What can hang from each mark:
k_183: k_83 k_435 k_740
k_532: k_136
k_740: k_47 k_136 k_183
k_47: k_435
k_136: k_47 k_83
k_83: k_183 k_532

(in the rows, 128 means zero)
Known rows, with every way that one mark hangs from another:
k_740{k_47 k_136{k_83{k_532}} k_183}: [159 190 143 164 104 131 140 115 181 237 134 143 144 134 144  89 112 130]
k_740{k_136{k_47{k_435} k_83{k_183}}}: [164 111 116 104 156 109 146  91 170 176 116 145 134 131 119 130  86 141]
k_740{k_136}: [117  95 178  76 115 138  68 116  93 116 146 106 126 122 125 133 145 115]
k_83{k_183 k_532{k_136{k_47}}}: [163 132  94 128 144 109 193 190 126  55 117 130 134 148 117 140 122 144]
k_83{k_183}: [158  85 211 124 172 139 123 155 115  52 118 126 125 128 102 147 155 135]
k_532{k_136{k_47{k_435} k_83}}: [144 144  29 134 125  95 122  72 142  90 131 124 125 123 112 144  84 125]
k_740{k_47{k_435} k_136}: [130 201 153  73 115 114  74  85 123 159 143 107 139 119  79 116 136 121]
k_136{k_83{k_183{k_435} k_532}}: [159 129 165 168 133 148 205 139 124 102 104 137 128 142 108 141 148 144]
k_183{k_83}: [108 113 171 127 113 166 101 141 132  61 150  87 113 111 152 146 127 119]
k_740{k_183}: [148  88 194 165 131 144  64 121 104  93 122 116 123 115 118 133 143 118]
k_740{k_47{k_435} k_183{k_83}}: [137 210 148 176 124 133  99 103 187 148 124 101 130 102 108 119 118 126]
k_83{k_183{k_740} k_532{k_136{k_47}}}: [131 140  69 125 135 111 205 194 139 104 119 151 131 151 141 124 128 142]
k_83{k_183{k_740}}: [124  94 185 122 162 142 134 159 127 102 123 147 120 129 126 131 160 133]
k_532{k_136}: [114 121 103 114 124 117  83 122  98  33 138  98 122 121 109 150 149 114]
k_136{k_47{k_435} k_83{k_532}}: [186 154 116 141  92 134 164  99 124 111 132 132 128 137 118 131  76 136]
k_183{k_435}: [103  95 171 118 115 143  73 109  34  63 127 101 121 116  95 152 165 114]
k_83{k_183 k_532}: [177 124 213 133 139 151 179 187 114  52 114 121 129 144 101 140 159 142]
k_740{k_47 k_136{k_83} k_183}: [144 158 140 158 130 121  94  89 180 236 137 145 139 121 144  96 109 124]
k_532{k_136{k_83}}: [125 126  79 142 125 119 113  97 140  68 139 117 120 124 128 146 127 119]

Rows:
[132 107  40 136 129 104 116 102 130  87 145 134 124 128 149 141  82 123]  k_532{k_136{k_47 k_83}}
[101  91 154 133 119 125  62  96  86 175 106 108 131 115 112 129 161 114]  k_740{k_136 k_183{k_435}}
[108  71 113 126 124 111  64 103  75 195 115 124 135 117 135 124 117 117]  k_740{k_136{k_47} k_183{k_435}}
[ 55 181 118  92 102 149 115 141 175 213 167 123 124 117 185  96 124 119]  k_183{k_83 k_740{k_47 k_136}}
[ 96 147 153 128 161 127 137 146 101 148 118 152 129 129 105 120 170 134]  k_83{k_183{k_435 k_740{k_47}}}
[111 147 161  93 162 125 134 154 153 190 134 157 135 133 131 103 150 134]  k_83{k_183{k_740{k_47 k_136}}}
[150 101  52 146 170  98 157 127 162  91 125 149 127 135 140 144  89 138]  k_532{k_136{k_47 k_83{k_183}}}
[ 95 161  82 137 127 118 204 174 112  99  97 132 128 144 104 134 186 136]  k_83{k_183{k_435 k_740} k_532{k_136}}
[110  96 168  91 157 135 134 152 143 156 122 147 126 131 134 121 159 131]  k_83{k_183{k_740{k_136}}}
[151 112 117 104  93 136 147 123 124 171 149 136 132 143 165 117  80 129]  k_740{k_136{k_47 k_83{k_532}}}
[149  75 112 150 129 119  93  92 154 216 130 148 132 123 170 113  74 124]  k_740{k_136{k_47 k_83} k_183}
[ 28 109  67  90  95 141 117 128 113 209 142 120 119 117 189 121 114 116]  k_183{k_83 k_435 k_740{k_136{k_47}}}
[113 148 131 158 158 133 167 116 147 177 121 168 127 131 127 116 141 138]  k_136{k_83{k_183{k_435 k_740{k_47}}}}
[144 139  79 115  94 118 140 159  85  50 143 109 129 140 129 138 113 125]  k_83{k_532{k_136{k_47}}}
[108 126  83  93 105 122 116  76 144 217 141 152 125 127 154 111  92 123]  k_183{k_740{k_136{k_47{k_435} k_83}}}
[124 159 107 186  98 142 148 159 174  92 121  89 123 121 148 133 134 124]  k_740{k_183{k_83{k_532{k_136}}}}
[148 126 190 138 134 144 180 172  76  65  98 118 130 141  85 146 177 141]  k_83{k_183{k_435} k_532}
